Below is a small trained network, with its code and all its weights. Each question gives an input and a target symbol and asks what happens when units are switched off, that is, made to give their printed mean instead of their output.

import numpy as np


def w(rows, s, z=0):
    codes = np.array(rows[::2]) - 128.0
    scale = np.full(codes.shape[1], s)
    scale[-1] = z or s
    return codes * scale


def f(y):
    return y / 2 * (1 + np.tanh(0.7978845608 * (y + 0.044715 * y**3)))


def softmax(a):
    e = np.exp(a - a.max(-1, keepdims=True))
    return e / e.sum(-1, keepdims=True)


def log_softmax(a):
    a = a - a.max(-1, keepdims=True)
    return a - np.log(np.exp(a).sum(-1, keepdims=True))


def net(x, mask):
    ids = ['αεημπσψω'.index(c) for c in x.split()]
    T = len(ids)
    res = E[ids] + P[:T]
    r = res
    for j in range(3):
        rows = slice(4 * j, 4 * j + 4)
        q, k, v = (r @ M[0][rows].T for M in (Q, K, V))
        z = softmax(np.where(np.tri(T) > 0, q @ k.T / 4**0.5, -1e9)) @ v
        o = O[0][rows]
        res = res + np.where(mask[j], z, o[:, -1]) @ o[:, :-1]
    y = f(res @ A[0][:, :-1].T + A[0][:, -1])
    res = res + np.where(mask[3:15], y, B[0][:, -1]) @ B[0][:, :-1]
    return log_softmax(res[-1] @ U[:, :-1].T + U[:, -1])


Q, K, V, O, A, B = {}, {}, {}, {}, {}, {}
E = w([
[150,148,144,146],'α',
[128,131,111,150],'ε',
[173,93,46,131],'η',
[148,7,23,134],'μ',
[164,156,120,198],'π',
[155,116,142,224],'σ',
[112,200,90,123],'ψ',
[60,129,179,146],'ω',
],0.02)
P = w([
[232,136,172,1],'0',
[129,87,91,126],'1',
[108,85,46,198],'2',
[97,171,114,197],'3',
[54,176,137,186],'4',
[64,144,112,211],'5',
[70,138,102,163],'6',
],0.0071)
Q[0] = w([
[144,136,89,62],'head 0',
[182,36,69,119],'head 0',
[98,169,155,155],'head 0',
[110,108,145,146],'head 0',
[86,152,123,199],'head 1',
[111,179,254,75],'head 1',
[164,72,104,91],'head 1',
[107,152,135,131],'head 1',
[130,167,128,98],'head 2',
[187,118,135,183],'head 2',
[99,92,121,79],'head 2',
[83,157,91,79],'head 2',
],0.016)
K[0] = w([
[205,137,117,108],'head 0',
[162,107,163,96],'head 0',
[78,123,104,197],'head 0',
[150,74,149,145],'head 0',
[82,150,95,150],'head 1',
[108,106,76,146],'head 1',
[250,102,169,88],'head 1',
[89,116,192,190],'head 1',
[122,236,127,63],'head 2',
[187,111,155,165],'head 2',
[72,92,73,121],'head 2',
[122,136,149,83],'head 2',
],0.014)
V[0] = w([
[129,130,174,104],'head 0',
[133,91,112,166],'head 0',
[183,213,158,149],'head 0',
[249,121,69,106],'head 0',
[120,220,69,121],'head 1',
[101,147,49,132],'head 1',
[113,128,119,23],'head 1',
[194,74,111,172],'head 1',
[174,132,180,148],'head 2',
[88,73,131,205],'head 2',
[90,139,95,118],'head 2',
[133,134,199,137],'head 2',
],0.013)
O[0] = w([
[102,119,73,149,115],'head 0',
[125,116,184,108,163],'head 0',
[133,121,120,254,119],'head 0',
[205,63,132,146,47],'head 0',
[238,211,185,159,116],'head 1',
[221,134,176,105,116],'head 1',
[142,174,19,112,54],'head 1',
[147,13,149,134,106],'head 1',
[80,113,133,62,127],'head 2',
[89,169,218,123,254],'head 2',
[160,147,149,80,121],'head 2',
[111,68,109,196,95],'head 2',
],0.0083,0.0073)
A[0] = w([
[106,127,119,217,169],'neuron 0',
[135,125,100,254,79],'neuron 1',
[144,79,141,125,76],'neuron 2',
[92,76,102,86,134],'neuron 3',
[65,170,156,159,145],'neuron 4',
[202,114,139,201,145],'neuron 5',
[126,104,148,89,204],'neuron 6',
[69,145,68,79,43],'neuron 7',
[43,119,118,206,134],'neuron 8',
[130,164,57,220,253],'neuron 9',
[146,91,42,152,66],'neuron 10',
[154,247,22,94,140],'neuron 11',
],0.0099,0.0047)
B[0] = w([
[136,177,234,104,187],'neuron 0',
[89,165,155,127,169],'neuron 1',
[149,106,140,133,152],'neuron 2',
[81,237,253,102,150],'neuron 3',
[173,112,25,81,249],'neuron 4',
[227,166,12,159,184],'neuron 5',
[8,197,57,121,149],'neuron 6',
[233,112,170,177,166],'neuron 7',
[136,96,144,77,238],'neuron 8',
[86,228,104,80,184],'neuron 9',
[49,81,105,246,153],'neuron 10',
[97,104,223,87,178],'neuron 11',
],0.0061,0.016)
U = w([
[18,125,32,254,3],'α',
[87,98,17,165,146],'ε',
[163,69,43,115,79],'η',
[183,57,122,17,28],'μ',
[125,104,96,208,191],'π',
[69,63,183,213,190],'σ',
[182,164,121,112,9],'ψ',
[6,161,79,105,217],'ω',
],0.0075,0.0037)

Each question gives the input, a string of symbols that net reads in full, and the target symbol t.
The units are the heads (4 rows each of Q, K, V and O) and the neurons (one row each of A and B). Each row of codes is followed by its name. A weight is (code - 128) times the scale printed after its matrix; where a second scale follows, it is the last column's (O, A, B and U).
mask holds one flag per unit, heads first, then neurons. A switched-off unit (its flag False) gives its mean, the last column of its rows in O or B, instead of its output. The means were averaged over made-up inputs and are rounded, as every weight is.
A unit's drop is (log p(t) with every unit on - log p(t) with that unit switched off) / (log p(t) with every unit on - log p(t) with every unit switched off).
The circuit of an input: a set's keep is (log p(t) with only the set's units on - log p(t) with every unit switched off) / (log p(t) with every unit on - log p(t) with every unit switched off). Starting from the 12 units with the biggest drops (on a tie, the unit counted first), units are removed one at a time, each time the one whose removal leaves the highest keep (on an exact tie, the one counted first), for as long as the keep stays at least 0.8.
units of the circuit, in order: the units of the circuit, biggest drop first
top k neurons: the k neurons with the biggest drops, biggest first
which heads matter: for each layer, one digit per head in row order, 1 if its drop is at least 0.15 and else 0, layers parted by /
drop when u is switched off: that unit's drop, to one decimal
input η α ψ ω μ η, target η: units of the circuit, in order	[head 0; neuron 5]
input ψ ε μ, target ψ: units of the circuit, in order	[head 1; head 2]
input σ μ η ω η σ α, target σ: units of the circuit, in order	[head 1; neuron 9]
input π σ σ ω ω μ, target π: units of the circuit, in order	[head 0; neuron 5; neuron 4]
input ω σ σ, target ω: which heads matter	010
input α η π σ π σ π, target σ: units of the circuit, in order	[head 1]
input σ σ η σ μ ε, target σ: which heads matter	010
input ω ω μ σ σ σ π, target σ: units of the circuit, in order	[head 1; head 2]
input σ η ε σ, target σ: which heads matter	011
input α η μ μ ω η, target α: units of the circuit, in order	[head 0; head 1; neuron 10]
input α μ σ α η, target α: units of the circuit, in order	[head 0; neuron 10; head 1]
input π μ σ σ μ, target π: top 2 neurons	[neuron 5; neuron 4]
input σ α η, target σ: units of the circuit, in order	[head 1; neuron 4]
input ω ψ ε π σ σ α, target σ: top 2 neurons	[neuron 9; neuron 4]
input ψ η π σ σ σ ψ, target ψ: top neuron	[neuron 10]
input α ε σ μ ε, target σ: top 4 neurons	[neuron 4; neuron 9; neuron 5; neuron 8]
input μ π η ω μ ω μ, target μ: which heads matter	101
input η ε μ σ σ ω η, target η: which heads matter	110
input μ μ σ σ μ η, target μ: which heads matter	100
input ω η ψ ω ω ω σ, target ω: units of the circuit, in order	[head 0]
input ω ω ε α ψ, target ψ: which heads matter	010
input μ ψ ε, target ψ: top 3 neurons	[neuron 4; neuron 8; neuron 5]
input ω ω μ, target ω: top 2 neurons	[neuron 9; neuron 11]
input ω ω ω η, target ω: top 2 neurons	[neuron 9; neuron 11]
input ω ε η, target ω: drop when neuron 11 is switched off	0.3
input μ σ σ α ω σ μ, target μ: drop when head 0 is switched off	1.3
input ε σ ψ ε α, target ψ: drop when head 1 is switched off	1.2
input μ π η ε ψ μ η, target μ: drop when head 0 is switched off	0.8
input ψ α η, target ψ: top neuron	[neuron 11]
